Here is a tiny trained network, its code and every weight. The questions are about switching its units off for an input and a class, where a switched-off unit gives its printed mean instead of its output.

import numpy as np


def w(rows, s, z=0):
    codes = np.array(rows[::2]) - 128.0
    scale = np.full(codes.shape[1], s)
    scale[-1] = z or s
    return codes * scale


def f(y):
    return y / 2 * (1 + np.tanh(0.7978845608 * (y + 0.044715 * y**3)))


def log_softmax(a):
    a = a - a.max(-1, keepdims=True)
    return a - np.log(np.exp(a).sum(-1, keepdims=True))


def net(x, mask):
    res = np.array(x, float).reshape(1, 7) / 4 @ E
    y = f(res @ A[0][:, :-1].T + A[0][:, -1])
    res = res + np.where(mask, y, B[0][:, -1]) @ B[0][:, :-1]
    return log_softmax(res[-1] @ U[:, :-1].T + U[:, -1])


A, B = {}, {}
E = w([
[41,179,230,89,20],'x0',
[128,127,127,124,129],'x1',
[127,126,128,129,128],'x2',
[180,60,104,174,3],'x3',
[153,181,31,8,104],'x4',
[243,143,248,81,138],'x5',
[149,251,115,193,113],'x6',
],0.0063)
A[0] = w([
[179,139,104,69,107,101],'N1',
[160,108,105,141,168,43],'N2',
[78,118,92,132,129,94],'N3',
[164,116,99,141,174,5],'N4',
[75,108,141,96,108,54],'N5',
[103,96,145,236,163,141],'N6',
[174,140,173,98,126,105],'N7',
[166,100,105,139,184,4],'N8',
[207,152,161,118,122,85],'N9',
[18,154,135,111,206,105],'N10',
[98,156,198,101,69,79],'N11',
[12,131,59,146,109,99],'N12',
[126,37,154,46,138,120],'N13',
[200,246,140,180,111,104],'N14',
[92,176,96,164,109,185],'N15',
[96,146,157,110,52,9],'N16',
[100,105,139,93,151,21],'N17',
[68,116,95,141,99,87],'N18',
[123,152,79,83,106,122],'N19',
[176,155,98,172,163,96],'N20',
[182,161,22,58,145,97],'N21',
[109,81,140,97,146,114],'N22',
[106,142,83,73,110,117],'N23',
[146,79,140,120,94,123],'N24',
[104,45,121,89,153,114],'N25',
[139,161,70,77,76,169],'N26',
[137,81,71,178,31,133],'N27',
[151,100,139,102,143,55],'N28',
[62,137,171,88,89,45],'N29',
[119,173,111,86,113,71],'N30',
[74,166,167,117,87,27],'N31',
[167,105,135,147,29,112],'N32',
[92,163,148,111,187,86],'N33',
[176,124,180,83,123,88],'N34',
[95,116,181,179,140,103],'N35',
[156,153,121,82,109,114],'N36',
[173,157,179,103,118,46],'N37',
],0.012,0.0039)
B[0] = w([
[117,96,158,119,137,180],'N1',
[169,85,51,126,75,150],'N2',
[133,139,162,204,145,164],'N3',
[199,83,64,129,93,150],'N4',
[123,131,98,141,127,146],'N5',
[101,76,187,27,93,212],'N6',
[110,81,142,213,199,167],'N7',
[163,93,61,119,95,157],'N8',
[78,108,146,209,180,175],'N9',
[187,189,144,115,178,228],'N10',
[149,76,69,92,149,190],'N11',
[109,84,143,207,187,246],'N12',
[52,221,106,152,75,197],'N13',
[44,178,92,108,89,216],'N14',
[77,124,126,152,138,199],'N15',
[165,113,89,127,127,161],'N16',
[123,170,117,111,132,127],'N17',
[136,90,121,204,199,173],'N18',
[116,115,162,111,117,183],'N19',
[110,113,72,129,89,173],'N20',
[126,96,164,101,113,254],'N21',
[94,183,102,123,120,148],'N22',
[118,83,174,106,135,185],'N23',
[119,164,107,111,149,155],'N24',
[79,178,104,154,97,179],'N25',
[102,86,163,92,138,216],'N26',
[178,213,146,83,207,214],'N27',
[115,128,112,185,114,134],'N28',
[208,83,28,131,98,175],'N29',
[128,106,128,76,99,157],'N30',
[196,78,24,136,49,169],'N31',
[148,200,143,57,207,189],'N32',
[181,162,115,45,163,173],'N33',
[108,106,129,197,176,173],'N34',
[111,67,140,2,106,172],'N35',
[126,95,162,133,124,161],'N36',
[105,79,104,240,176,161],'N37',
],0.0078)
U = w([
[190,77,24,121,100,101],'0',
[92,84,148,195,203,85],'1',
[117,130,140,101,133,251],'2',
[179,195,135,68,205,97],'3',
[79,58,201,54,97,89],'4',
[11,192,80,131,76,120],'5',
[115,133,137,114,127,223],'6',
[138,152,151,135,79,40],'7',
],0.012,0.014)

Each question gives the input, the list of numbers given to net, and the class t.
The units are the neurons (one row each of A and B). Each row of codes is followed by its name. A weight is (code - 128) times the scale printed after its matrix; where a second scale follows, it is the last column's (A, B and U).
mask holds one flag per neuron, in row order. A switched-off neuron (its flag False) gives its mean, the last column of its row in B, instead of its output. The means were averaged over made-up inputs and are rounded, as every weight is.
A unit's drop is (log p(t) with every unit on - log p(t) with that unit switched off) / (log p(t) with every unit on - log p(t) with every unit switched off).
The circuit of an input: a set's keep is (log p(t) with only the set's units on - log p(t) with every unit switched off) / (log p(t) with every unit on - log p(t) with every unit switched off). Starting from the 12 units with the biggest drops (on a tie, the unit counted first), units are removed one at a time, each time the one whose removal leaves the highest keep (on an exact tie, the one counted first), for as long as the keep stays at least 0.8.
units of the circuit, in order: the units of the circuit, biggest drop first
most important unit: the unit with the biggest drop
k most important neurons: the k neurons with the biggest drops, biggest first
input [1,3,-2,5,-2,0,-6], class 5: most important unit : N13
input [-7,-6,-3,4,8,-5,-3], class 4: units of the circuit, in order : N21; N26
input [-5,0,7,7,-3,0,-8], class 5: 2 most important neurons : N13; N25
input [-8,3,-4,-8,-2,-1,7], class 0: 2 most important neurons : N20; N4
input [1,0,-5,3,4,-5,-4], class 1: units of the circuit, in order : N12; N18
input [8,-4,-1,-7,0,3,2], class 0: units of the circuit, in order : N31; N29
input [6,-6,7,0,1,7,-7], class 1: units of the circuit, in order : N7; N34
input [1,-5,-4,6,-8,-5,-5], class 4: 2 most important neurons : N6; N35
input [4,1,-4,-4,-1,5,0], class 1: units of the circuit, in order : N37; N7
input [-7,-2,-5,8,-8,-6,0], class 3: 2 most important neurons : N27; N32
input [-3,-4,-6,7,4,5,3], class 3: 3 most important neurons : N32; N27; N12
input [-4,-7,3,8,-5,1,-5], class 3: units of the circuit, in order : N27; N32
input [-6,3,7,-4,2,-8,-2], class 1: 2 most important neurons : N12; N3
input [-7,-6,5,0,5,1,8], class 5: most important unit : N14
input [-2,2,0,-6,-1,1,7], class 5: 2 most important neurons : N14; N27
input [8,-8,3,-8,-3,2,-7], class 0: 2 most important neurons : N29; N31
input [6,3,0,7,-4,0,-1], class 3: units of the circuit, in order : N32; N27
input [-2,-1,7,-4,4,-2,-7], class 5: units of the circuit, in order : N13; N25
input [-5,-7,-6,5,7,4,8], class 5: 3 most important neurons : N14; N20; N6
input [0,-6,6,-8,-1,-4,1], class 3: 2 most important neurons : N10; N33
input [6,4,-5,-2,-8,-2,6], class 4: units of the circuit, in order : N35
input [3,-2,-4,2,0,-6,3], class 1: 2 most important neurons : N12; N18
input [1,-4,4,-6,8,1,-6], class 4: units of the circuit, in order : N21; N23
